Each row is followed by its group and then its class within the group.
-0.47 +1.26 +0.45 +1.72 -2.76 +1.48 -1.00 +0.35 +2.14 -0.59 +0.21 +1.17 +1.54 -2.85 +2.22 -0.13 -0.14 +0.35 +0.45 +0.89 -0.43 +0.67 +2.52 -0.88 +2.04 -1.47 -0.23 -1.70 -4.19 +0.02 +1.59 -0.30 +1.06 -0.55 -0.16 +1.68 +0.59 +1.89 -1.71 +0.04 +3.07 +1.58 -0.15 +1.71 -> (72) > X
+2.23 +1.51 +0.46 -0.93 -3.68 +1.15 -2.12 -2.00 +3.91 -2.27 +1.63 +0.63 -0.02 -1.03 +0.45 +2.31 -1.03 -0.85 -0.14 +0.20 +0.74 +0.35 -0.16 +0.38 +2.40 +0.42 +0.01 +1.34 -1.65 +1.17 +1.84 -1.24 +2.87 -2.98 +0.95 +4.92 +0.48 +1.42 -0.18 -0.61 +1.04 +1.54 +0.85 -0.43 -> (68) > W
-0.08 +0.09 +5.49 -1.58 +1.34 +1.47 -0.16 +3.27 +0.25 -0.48 -0.38 +0.71 +1.14 -0.63 -0.34 +3.28 +1.47 +2.10 -0.57 -1.54 +0.59 +1.46 -3.30 +0.00 +3.35 +0.95 -0.31 -0.91 -5.37 +2.49 +1.53 -0.86 +0.98 -0.71 +0.37 +1.49 +0.52 +0.66 -0.85 -0.44 +2.68 +2.34 -1.53 +0.34 -> (72) > Y
+0.32 +0.75 +2.82 +0.23 +1.65 +1.27 -1.07 +1.72 +0.96 +0.13 +0.16 +1.52 -0.40 -2.40 +0.02 +1.57 +0.71 +1.13 +0.04 -1.42 +0.50 +1.14 +0.41 -1.19 +1.52 -1.58 -1.00 -1.14 -4.86 +0.58 +1.87 -0.48 +0.36 -0.53 -0.34 +0.71 +1.18 +0.49 -2.48 -0.57 +3.31 +0.94 +0.19 +1.67 -> (72) > X
+1.58 -1.73 +1.86 +0.87 -5.42 +0.08 +1.13 +0.79 -0.14 +2.69 -0.96 +0.70 +1.30 -1.65 +0.73 +0.57 -2.29 -2.28 -1.82 +1.03 -0.97 +1.77 +2.14 -2.01 -0.78 -0.53 +1.36 -1.45 -4.07 +1.47 +1.01 +1.48 -0.01 +0.43 -1.57 +2.34 -0.37 +1.05 -1.77 +0.17 +2.58 -2.71 -0.44 +0.47 -> (72) > Y
-0.04 +0.71 +1.31 +1.10 -5.88 +0.48 +0.07 +0.19 +2.44 +0.88 +0.64 +1.24 +2.29 -2.02 +1.27 +1.28 -2.25 -2.50 +0.94 +0.82 +0.69 +1.70 +1.06 -1.19 -1.88 -1.59 -0.17 -1.51 -3.49 +0.72 +1.21 +0.87 +0.77 +0.80 +1.05 +3.22 +0.08 +0.40 -5.02 +0.54 +2.88 +1.84 -1.74 +0.78 -> (72) > D
+0.08 +3.67 -0.50 +0.76 -3.04 +1.88 -1.13 -1.58 +2.37 -0.96 +0.95 +1.42 +2.06 -2.10 +1.65 -0.08 -1.15 -1.09 +0.16 -0.56 +1.58 -0.99 +2.33 +0.10 -1.56 -1.42 -0.19 -1.42 -3.17 +0.04 +0.68 +2.55 +2.56 +0.64 +1.41 +0.89 +0.34 +0.69 -2.49 -0.35 +1.65 +1.73 -2.58 +1.78 -> (76) > K
+0.06 +0.00 +0.40 -0.78 -3.50 +0.63 -0.67 +0.58 +3.56 +0.03 +0.32 +1.01 +2.00 -1.90 +1.13 -0.69 +1.16 +0.02 +0.39 -0.61 -0.15 +0.51 +1.50 -0.63 +2.95 -0.12 +0.11 -0.97 -2.48 -1.34 +1.03 -0.07 +0.78 -1.53 +0.37 +2.32 +0.10 +0.36 -0.41 +0.28 +2.90 +2.40 -0.84 +0.95 -> (72) > D
-0.01 +4.19 -4.00 +1.48 -3.15 +0.08 -2.74 -4.58 +3.09 +0.96 +1.09 +0.36 +1.21 -2.41 +1.29 -0.43 -0.41 -0.91 +0.24 +1.02 +0.26 -3.06 +4.29 -0.12 +1.36 -3.00 +0.89 +0.87 -1.77 -3.45 -0.29 -0.12 +0.86 -1.27 -0.48 +2.44 -0.25 +0.45 +1.09 +0.17 +2.75 +1.77 -1.45 +1.37 -> (76) > C
+1.70 +2.37 +0.75 +0.45 -4.96 +1.18 +0.85 +1.02 +1.76 -0.82 +0.30 +0.61 +1.10 -1.82 +0.32 +0.28 -3.02 -2.57 -0.63 -0.02 -0.36 +0.87 +0.56 -0.74 -1.61 -0.68 +0.84 -2.14 -2.58 +1.84 +1.32 +2.63 +1.62 +1.91 +1.46 +2.69 +0.15 +0.65 -3.17 +1.99 +1.23 -4.80 -2.16 +0.03 -> (68) > S
+0.72 -0.93 +2.73 +0.89 -3.78 -0.17 +0.24 -0.07 +1.47 +1.06 -0.07 +3.87 +0.95 -1.01 +0.79 +1.73 -1.40 -1.62 -0.05 +0.37 -0.42 +1.79 +0.52 -1.26 +1.66 -1.99 -0.36 -1.29 -4.95 +0.26 +2.95 -0.89 +0.42 +2.88 -0.26 +2.13 +0.58 -2.13 -2.66 +0.26 +3.89 -1.11 +1.37 -0.06 -> (72) > X
+1.35 +2.09 +0.38 -0.54 -1.19 +0.35 -2.86 -1.71 +1.62 +0.35 +0.38 +0.27 +2.06 -2.62 -0.50 +0.12 -1.20 +1.27 -0.56 -0.71 +2.18 -0.71 +1.79 -0.25 +0.74 -2.95 -1.59 -1.82 -4.38 +0.96 +0.72 +1.80 +1.74 +0.22 +1.06 +2.84 -0.92 +0.95 -0.81 -0.08 +3.36 +2.32 -1.68 +2.47 -> (76) > K
-0.11 -0.40 +4.43 +0.29 -2.39 +1.85 +0.72 +2.74 +0.28 -1.14 -0.42 +3.37 +1.77 -1.10 -0.19 +1.90 -0.24 -0.48 +0.84 -0.48 -1.04 +1.87 -1.70 -0.55 -0.20 +0.59 +0.30 -1.57 -4.04 +1.11 +2.40 +0.56 +0.99 +0.41 +1.04 +0.61 +0.37 +0.88 -2.99 +1.23 +1.13 +1.04 +0.22 +0.83 -> (72) > Y
-0.29 +2.14 -1.24 +1.32 -5.84 +1.76 -0.20 +0.69 +3.36 -0.35 +1.38 +0.57 +1.50 -2.07 +2.26 -0.13 +0.05 -2.01 +0.93 +0.33 -1.60 -0.17 +3.26 -1.92 +1.04 -1.39 +0.62 +0.33 -2.70 -1.29 +1.64 -0.31 +0.13 -1.48 -2.61 +3.11 +0.15 +6.17 -2.16 +0.60 +3.13 +1.19 -0.69 +0.50 -> (72) > X
-1.04 +1.54 -0.01 +0.07 -1.41 +1.16 -1.58 +0.68 +2.62 -1.58 +0.65 +2.60 +2.40 -0.50 +0.46 +1.67 +0.91 +0.59 +1.77 -1.95 +0.64 -1.25 +1.02 -0.80 +0.61 +1.30 +0.13 -2.14 -5.08 -0.88 +0.57 +2.34 +1.31 -1.19 +0.70 +1.62 +0.16 +1.94 -2.65 +0.25 +1.74 +2.62 -1.00 +0.22 -> (72) > D
+1.05 +2.17 -0.07 +1.24 -2.79 -0.71 -2.07 -2.60 +2.44 +2.12 +0.26 -0.02 +2.16 -2.40 +0.19 +0.71 -1.43 +0.06 -1.50 +0.10 +1.35 -0.60 +2.61 +0.59 -0.06 -3.33 -1.67 -1.30 -4.50 -0.16 +0.27 +1.88 +0.93 +0.41 +0.85 +1.83 -0.71 +0.75 -1.33 -0.11 +3.58 +2.31 -1.52 +0.58 -> (76) > A
-1.44 +3.62 -0.42 +1.55 +0.11 +1.52 -2.45 -1.44 +3.74 -2.53 +1.95 -0.18 +3.42 -2.59 +1.22 -0.61 +0.79 +2.22 +0.87 -2.03 +1.21 -1.85 +2.82 -0.13 +1.02 -1.80 -1.30 -4.68 -7.14 -1.04 -0.23 +4.64 +3.95 -2.26 +2.67 +2.50 +0.30 +0.42 +1.74 +2.07 +2.04 +5.22 -1.20 +1.75 -> (76) > A
-2.02 +2.82 -4.48 +0.90 -2.10 +0.98 -1.90 -3.82 +5.10 -0.93 +1.44 +1.56 +2.33 -2.47 +1.68 -0.04 +0.89 +0.05 +1.03 +0.40 -0.92 -2.52 +2.56 -0.42 +1.84 -1.14 -0.93 -0.71 -5.51 -3.22 -0.40 +1.70 +2.79 -2.25 +0.63 +2.11 +0.25 -1.06 +1.01 +1.30 +1.88 +2.92 -2.52 -0.20 -> (76) > C
+0.16 +0.17 +3.21 -0.31 -2.30 +1.35 +0.23 +2.80 +0.47 -0.64 +0.75 +0.48 +1.14 -1.17 +0.81 +1.55 -0.49 +0.67 +0.16 -1.18 +0.57 +1.95 -0.85 -1.09 +0.51 +0.38 +0.42 -2.21 -5.01 +2.39 +0.04 +1.68 +0.40 +0.46 +0.62 +2.22 +0.06 +0.52 -1.18 +0.00 +2.42 +0.78 -0.71 +0.11 -> (72) > Y
+0.37 -0.15 +2.23 -0.25 -1.90 +1.96 -0.05 +1.95 +1.73 +1.19 -0.81 +0.94 +1.43 -2.70 +0.02 +2.62 +1.19 +2.10 +1.01 -1.07 +0.12 +1.26 +0.24 -0.24 +4.45 -0.60 -0.70 -0.43 -3.44 +0.01 +1.96 -2.12 +1.67 -0.74 -0.69 +2.93 +0.45 +1.62 -0.95 -1.25 +2.70 -0.34 +0.88 +0.98 -> (72) > Y
+0.63 +0.52 -1.58 +0.33 -2.59 +0.35 -1.05 -2.24 +2.30 +1.15 +0.47 +0.37 +1.53 -1.57 +1.11 +0.30 -1.20 -0.70 +0.20 +0.13 +1.02 -0.93 +2.31 +1.58 -0.36 -1.08 -0.70 -0.89 -3.18 -0.92 -0.39 +1.97 +1.23 -0.39 +0.97 +1.83 -0.05 +0.31 -0.90 +1.13 +1.66 +1.72 -1.70 +0.51 -> (76) > A
-0.37 +1.78 +0.60 -1.22 +0.53 +0.49 -1.36 -0.17 +2.44 -2.40 +1.04 +1.00 +2.18 -1.01 +0.49 +0.92 +0.75 +2.25 +0.73 -1.49 +1.40 -1.61 -1.26 +1.46 +0.40 -2.87 -1.31 -2.26 -5.06 +1.46 -0.44 +3.50 +2.30 -0.19 +1.92 +2.03 -0.86 +0.04 +0.47 -0.17 +0.44 +2.09 -0.85 -0.59 -> (76) > C
